Here is a tiny trained network, its code and every weight. The questions are about switching its units off for an input and a class, where a switched-off unit gives its printed mean instead of its output.

import numpy as np


def w(rows, s, z=0):
    codes = np.array(rows[::2]) - 128.0
    scale = np.full(codes.shape[1], s)
    scale[-1] = z or s
    return codes * scale


def f(y):
    return np.maximum(y, 0)


def log_softmax(a):
    a = a - a.max(-1, keepdims=True)
    return a - np.log(np.exp(a).sum(-1, keepdims=True))


def net(x, mask):
    res = np.array(x, float).reshape(1, 4) / 4 @ E
    y = f(res @ A[0][:, :-1].T + A[0][:, -1])
    res = res + np.where(mask, y, B[0][:, -1]) @ B[0][:, :-1]
    return log_softmax(res[-1] @ U[:, :-1].T + U[:, -1])


A, B = {}, {}
E = w([
[88,171,175,132,131,63,136,108,175,181,166],'x0',
[145,106,248,112,148,187,117,70,143,100,156],'x1',
[101,212,96,132,174,140,145,158,58,145,146],'x2',
[181,110,125,132,99,69,215,146,206,134,92],'x3',
],0.013)
A[0] = w([
[95,183,241,132,134,107,133,104,145,155,174,254],'n1',
[231,89,127,120,136,163,197,141,139,84,81,154],'n2',
[106,210,167,126,161,207,128,121,66,118,162,169],'n3',
[121,166,138,112,166,163,125,143,98,120,134,155],'n4',
[120,197,2,132,123,79,168,149,112,166,132,169],'n5',
[173,73,189,123,107,172,128,117,125,111,130,199],'n6',
[112,187,134,137,128,155,113,142,82,137,155,104],'n7',
[161,90,51,128,119,79,160,142,166,130,82,122],'n8',
],0.015,0.0045)
B[0] = w([
[1,121,168,141,117,117,74,120,57,208,127,229],'n1',
[131,71,101,214,110,100,130,150,143,108,18,214],'n2',
[139,196,211,163,24,153,168,144,35,154,190,226],'n3',
[118,141,93,154,57,180,147,100,114,149,136,181],'n4',
[71,223,135,78,186,87,105,245,215,25,91,255],'n5',
[158,39,111,175,169,90,153,58,173,130,99,206],'n6',
[75,128,144,118,154,138,156,84,131,123,136,186],'n7',
[185,155,102,109,68,134,132,209,38,159,206,210],'n8',
],0.014,0.022)
U = w([
[30,167,219,94,103,160,118,82,39,178,255,213],'0',
[188,61,107,140,105,99,88,161,92,173,103,211],'1',
[111,60,164,143,202,110,128,70,180,113,76,69],'2',
[91,203,124,130,138,96,125,240,97,84,92,175],'3',
[134,104,62,86,144,220,113,97,84,111,160,68],'4',
[245,84,137,189,54,155,189,124,94,115,105,70],'5',
[207,135,124,57,190,118,88,192,63,122,197,52],'6',
[185,205,131,42,118,133,128,185,166,109,202,1],'7',
],0.0084,0.0037)

Each question gives the input, the list of numbers given to net, and the class t.
The units are the neurons (one row each of A and B). Each row of codes is followed by its name. A weight is (code - 128) times the scale printed after its matrix; where a second scale follows, it is the last column's (A, B and U).
mask holds one flag per neuron, in row order. A switched-off neuron (its flag False) gives its mean, the last column of its row in B, instead of its output. The means were averaged over made-up inputs and are rounded, as every weight is.
A unit's drop is (log p(t) with every unit on - log p(t) with that unit switched off) / (log p(t) with every unit on - log p(t) with every unit switched off).
most important unit: the unit with the biggest drop
k most important neurons: the k neurons with the biggest drops, biggest first
drop of u: that unit's drop, to one decimal
input [-3,-1,5,-2], class 0: 4 most important neurons	[n3; n2; n7; n4]
input [2,-4,5,-7], class 0: most important unit	n3
input [-5,-1,-2,6], class 5: 2 most important neurons	[n1; n5]
input [-7,-2,-1,-6], class 0: 2 most important neurons	[n2; n5]
input [-7,-5,-6,-6], class 1: 3 most important neurons	[n5; n3; n4]
input [1,1,-7,-4], class 2: 2 most important neurons	[n3; n8]
input [2,-1,-5,-3], class 0: 3 most important neurons	[n2; n5; n6]
input [7,4,-7,6], class 2: 4 most important neurons	[n3; n6; n2; n4]
input [-6,6,-6,-5], class 5: drop of n1	0.2
input [1,5,8,1], class 0: drop of n2	0.0
input [1,3,-1,6], class 1: drop of n3	0.3
input [-2,0,8,-3], class 0: drop of n3	0.5
